Below are the code and all the weights of a small trained network. Each question names an input and a target symbol and asks about switching units off, where a switched-off unit gives its printed mean instead of its output.

import numpy as np


def w(rows, s, z=0):
    codes = np.array(rows[::2]) - 128.0
    scale = np.full(codes.shape[1], s)
    scale[-1] = z or s
    return codes * scale


def f(y):
    return np.maximum(y, 0)


def softmax(a):
    e = np.exp(a - a.max(-1, keepdims=True))
    return e / e.sum(-1, keepdims=True)


def log_softmax(a):
    a = a - a.max(-1, keepdims=True)
    return a - np.log(np.exp(a).sum(-1, keepdims=True))


def net(x, mask):
    ids = ['αβγδζηθλμξπστφψω'.index(c) for c in x.split()]
    T = len(ids)
    res = E[ids] + P[:T]
    r = res
    for j in range(2):
        rows = slice(4 * j, 4 * j + 4)
        q, k, v = (r @ M[0][rows].T for M in (Q, K, V))
        z = softmax(np.where(np.tri(T) > 0, q @ k.T / 4**0.5, -1e9)) @ v
        o = O[0][rows]
        res = res + np.where(mask[j], z, o[:, -1]) @ o[:, :-1]
    y = f(res @ A[0][:, :-1].T + A[0][:, -1])
    res = res + np.where(mask[2:10], y, B[0][:, -1]) @ B[0][:, :-1]
    return log_softmax(res[-1] @ U[:, :-1].T + U[:, -1])


Q, K, V, O, A, B = {}, {}, {}, {}, {}, {}
E = w([
[116,7,210],'α',
[95,129,187],'β',
[94,127,183],'γ',
[110,51,197],'δ',
[91,129,186],'ζ',
[94,132,188],'η',
[94,126,186],'θ',
[93,132,184],'λ',
[96,129,181],'μ',
[97,123,180],'ξ',
[94,130,184],'π',
[95,133,180],'σ',
[94,126,179],'τ',
[82,126,207],'φ',
[101,129,178],'ψ',
[63,49,12],'ω',
],0.013)
P = w([
[249,147,199],'0',
[188,147,178],'1',
[156,142,175],'2',
[125,139,167],'3',
[101,137,163],'4',
[78,134,155],'5',
[63,130,151],'6',
[52,125,141],'7',
],0.011)
Q[0] = w([
[131,108,127],'H0',
[122,160,122],'H0',
[147,3,150],'H0',
[115,200,144],'H0',
[109,103,136],'H1',
[139,124,121],'H1',
[109,168,145],'H1',
[174,150,102],'H1',
],0.02)
K[0] = w([
[121,102,121],'H0',
[154,157,123],'H0',
[27,3,129],'H0',
[122,217,153],'H0',
[123,90,112],'H1',
[128,118,142],'H1',
[133,209,92],'H1',
[135,148,182],'H1',
],0.015)
V[0] = w([
[15,248,192],'H0',
[167,124,135],'H0',
[115,121,119],'H0',
[186,93,115],'H0',
[113,94,65],'H1',
[165,123,138],'H1',
[100,200,219],'H1',
[250,32,60],'H1',
],0.011)
O[0] = w([
[185,2,122,178],'H0',
[117,128,149,148],'H0',
[128,139,118,113],'H0',
[98,169,149,126],'H0',
[175,124,119,25],'H1',
[121,102,120,155],'H1',
[62,172,151,254],'H1',
[169,28,94,76],'H1',
],0.019,0.0043)
A[0] = w([
[125,139,248,124],'N0',
[194,127,116,95],'N1',
[104,156,115,189],'N2',
[163,193,190,61],'N3',
[227,167,193,108],'N4',
[54,172,104,3],'N5',
[87,125,85,193],'N6',
[62,154,193,216],'N7',
],0.017,0.0047)
B[0] = w([
[178,240,96,230],'N0',
[71,160,162,138],'N1',
[110,87,139,154],'N2',
[109,100,201,158],'N3',
[53,147,112,133],'N4',
[190,216,163,177],'N5',
[113,152,83,141],'N6',
[70,4,122,252],'N7',
],0.028,0.034)
U = w([
[131,96,115,2],'α',
[40,2,4,121],'β',
[155,71,102,41],'γ',
[178,85,124,83],'δ',
[148,88,122,23],'ζ',
[163,83,120,40],'η',
[179,79,120,87],'θ',
[169,80,113,71],'λ',
[185,75,122,94],'μ',
[203,89,139,138],'ξ',
[188,84,120,119],'π',
[199,90,127,133],'σ',
[228,73,127,179],'τ',
[79,58,200,183],'φ',
[219,84,130,174],'ψ',
[77,249,90,122],'ω',
],0.0068,0.0087)

Each question gives the input, a string of symbols that net reads in full, and the target symbol t.
The units are the heads (4 rows each of Q, K, V and O) and the neurons (one row each of A and B). Each row of codes is followed by its name. A weight is (code - 128) times the scale printed after its matrix; where a second scale follows, it is the last column's (O, A, B and U).
mask holds one flag per unit, heads first, then neurons. A switched-off unit (its flag False) gives its mean, the last column of its rows in O or B, instead of its output. The means were averaged over made-up inputs and are rounded, as every weight is.
A unit's drop is (log p(t) with every unit on - log p(t) with that unit switched off) / (log p(t) with every unit on - log p(t) with every unit switched off).
The circuit of an input: a set's keep is (log p(t) with only the set's units on - log p(t) with every unit switched off) / (log p(t) with every unit on - log p(t) with every unit switched off). Starting from all 10 units, units are removed one at a time, each time the one whose removal leaves the highest keep (on an exact tie, the one counted first), for as long as the keep stays at least 0.8.
circuit, biggest first: the units of the circuit, biggest drop first
k most important neurons: the k neurons with the biggest drops, biggest first
which heads matter: for each layer, one digit per head in row order, 1 if its drop is at least 0.15 and else 0, layers parted by /
drop of u: that unit's drop, to one decimal
input γ θ ξ θ π γ δ ξ, target β: circuit, biggest first : (N7; H1)
input γ φ γ δ ω λ, target ω: which heads matter : 11
input ξ α ζ τ δ ω ψ, target ω: 4 most important neurons : (N7; N4; N3; N2)
input δ α θ τ ω σ, target ω: 2 most important neurons : (N7; N4)
input δ φ ψ γ μ ω δ σ, target ω: which heads matter : 11
input μ θ β α η ω β, target ω: which heads matter : 11
input π ω ζ, target ω: which heads matter : 01
input α δ ω ψ α, target ω: 2 most important neurons : (N7; N3)
input ψ ζ ω ξ, target ω: 2 most important neurons : (N7; N4)
input φ λ η τ α ω γ π, target ω: 3 most important neurons : (N7; N3; N4)
input ω ζ π, target ω: which heads matter : 01
input δ ω η γ, target ω: which heads matter : 01
input β δ ω δ, target ω: which heads matter : 11
input ω ψ φ, target ω: 4 most important neurons : (N7; N3; N4; N1)
input τ τ δ δ δ, target β: which heads matter : 00
input θ μ ξ ψ δ φ ξ δ, target β: which heads matter : 10
input δ α θ α φ α, target β: which heads matter : 00
input ω μ β, target ω: which heads matter : 01
input γ η σ δ α θ α, target β: 2 most important neurons : (N7; N3)
input τ ξ α ω λ φ, target ω: drop of H1 : 2.3
input ζ τ α δ ω λ, target ω: drop of N3 : 0.1
input α β τ η σ ω, target ω: drop of N0 : 0.0
input τ ω ξ α, target ω: drop of H1 : 1.1
